Below is a small trained network, with its code and all its weights. Each question gives an input and a class and asks what happens when units are switched off, that is, made to give their printed mean instead of their output.

import numpy as np


def w(rows, s, z=0):
    codes = np.array(rows[::2]) - 128.0
    scale = np.full(codes.shape[1], s)
    scale[-1] = z or s
    return codes * scale


def norm(h):
    return h / np.sqrt((h * h).mean(-1, keepdims=True) + 1e-5)


def f(y):
    return np.maximum(y, 0)


def log_softmax(a):
    a = a - a.max(-1, keepdims=True)
    return a - np.log(np.exp(a).sum(-1, keepdims=True))


def net(x, mask):
    res = np.array(x, float).reshape(1, 2) / 4 @ E
    u = 0
    for l in range(2):
        y = f(norm(res) @ A[l][:, :-1].T + A[l][:, -1])
        res = res + np.where(mask[u : u + 11], y, B[l][:, -1]) @ B[l][:, :-1]
        u += 11
    return log_softmax(norm(res)[-1] @ U[:, :-1].T + U[:, -1])


A, B = {}, {}
E = w([
[153,105,187,102],'x0',
[200,137,48,254],'x1',
],0.0093)
A[0] = w([
[95,197,123,87,189],'L0N0',
[200,183,166,62,3],'L0N1',
[157,84,184,116,79],'L0N2',
[7,164,72,145,11],'L0N3',
[62,193,130,142,102],'L0N4',
[123,205,2,93,227],'L0N5',
[92,88,211,95,58],'L0N6',
[162,96,146,126,46],'L0N7',
[169,40,174,112,61],'L0N8',
[167,131,206,181,143],'L0N9',
[112,95,78,62,116],'L0N10',
],0.011,0.0025)
B[0] = w([
[177,131,137,132,206],'L0N0',
[133,144,165,107,165],'L0N1',
[52,219,37,54,179],'L0N2',
[40,137,116,141,199],'L0N3',
[119,142,68,111,171],'L0N4',
[122,185,131,115,253],'L0N5',
[170,156,150,184,234],'L0N6',
[91,125,93,170,146],'L0N7',
[12,165,53,129,182],'L0N8',
[57,200,110,91,188],'L0N9',
[161,80,139,116,181],'L0N10',
],0.011,0.0063)
A[1] = w([
[164,101,25,211,238],'L1N0',
[162,189,151,94,254],'L1N1',
[85,163,167,131,154],'L1N2',
[158,178,122,150,144],'L1N3',
[142,88,194,74,121],'L1N4',
[44,106,246,58,98],'L1N5',
[177,230,116,92,94],'L1N6',
[176,88,122,185,104],'L1N7',
[198,148,151,115,81],'L1N8',
[98,128,110,187,198],'L1N9',
[123,128,144,11,54],'L1N10',
],0.011,0.0025)
B[1] = w([
[66,71,179,147,246],'L1N0',
[205,129,29,174,235],'L1N1',
[214,113,132,131,213],'L1N2',
[152,113,170,45,196],'L1N3',
[134,121,160,161,170],'L1N4',
[92,86,170,197,241],'L1N5',
[119,142,142,67,253],'L1N6',
[94,96,239,182,149],'L1N7',
[95,167,120,2,136],'L1N8',
[164,78,196,90,205],'L1N9',
[78,68,151,190,211],'L1N10',
],0.008,0.0073)
U = w([
[172,5,217,189,159],'0',
[25,170,136,124,149],'1',
[171,171,125,43,164],'2',
[176,30,29,148,12],'3',
[179,43,40,150,9],'4',
[180,85,77,155,15],'5',
],0.019,0.014)

Each question gives the input, the list of numbers given to net, and the class t.
The units are the neurons (one row each of A and B). Each row of codes is followed by its name. A weight is (code - 128) times the scale printed after its matrix; where a second scale follows, it is the last column's (A, B and U).
mask holds one flag per neuron, layer by layer. A switched-off neuron (its flag False) gives its mean, the last column of its row in B, instead of its output. The means were averaged over made-up inputs and are rounded, as every weight is.
A unit's drop is (log p(t) with every unit on - log p(t) with that unit switched off) / (log p(t) with every unit on - log p(t) with every unit switched off).
The circuit of an input: a set's keep is (log p(t) with only the set's units on - log p(t) with every unit switched off) / (log p(t) with every unit on - log p(t) with every unit switched off). Starting from the 12 units with the biggest drops (on a tie, the unit counted first), units are removed one at a time, each time the one whose removal leaves the highest keep (on an exact tie, the one counted first), for as long as the keep stays at least 0.8.
units of the circuit, in order: the units of the circuit, biggest drop first
k most important neurons: the k neurons with the biggest drops, biggest first
top k neurons in layer l: the k neurons of layer l with the biggest drops, biggest first
drop of u: that unit's drop, to one decimal
input [6,0], class 1: units of the circuit, in order : L0N8
input [3,-4], class 0: top 2 neurons in layer 1 : L1N5, L1N10
input [0,-4], class 0: 3 most important neurons : L0N5, L1N10, L1N5
input [-7,7], class 0: 2 most important neurons : L0N2, L0N9
input [-2,0], class 2: units of the circuit, in order : L1N5, L1N10
input [-1,5], class 0: top 2 neurons in layer 0 : L0N2, L0N8
input [-2,1], class 2: top 2 neurons in layer 0 : L0N5, L0N8
input [-2,-1], class 2: units of the circuit, in order : L0N0, L1N5
input [1,-3], class 2: 3 most important neurons : L0N6, L0N3, L0N0
input [8,6], class 1: top 2 neurons in layer 0 : L0N9, L0N5
input [0,0], class 2: 2 most important neurons : L0N3, L0N9
input [7,6], class 1: 2 most important neurons : L0N9, L0N6
input [-1,-1], class 2: top 3 neurons in layer 0 : L0N0, L0N8, L0N7
input [7,5], class 1: units of the circuit, in order : L0N9
input [7,0], class 1: drop of L0N8 : 0.3
input [-3,-1], class 2: drop of L0N5 : 0.7
input [0,1], class 2: drop of L0N9 : 0.0
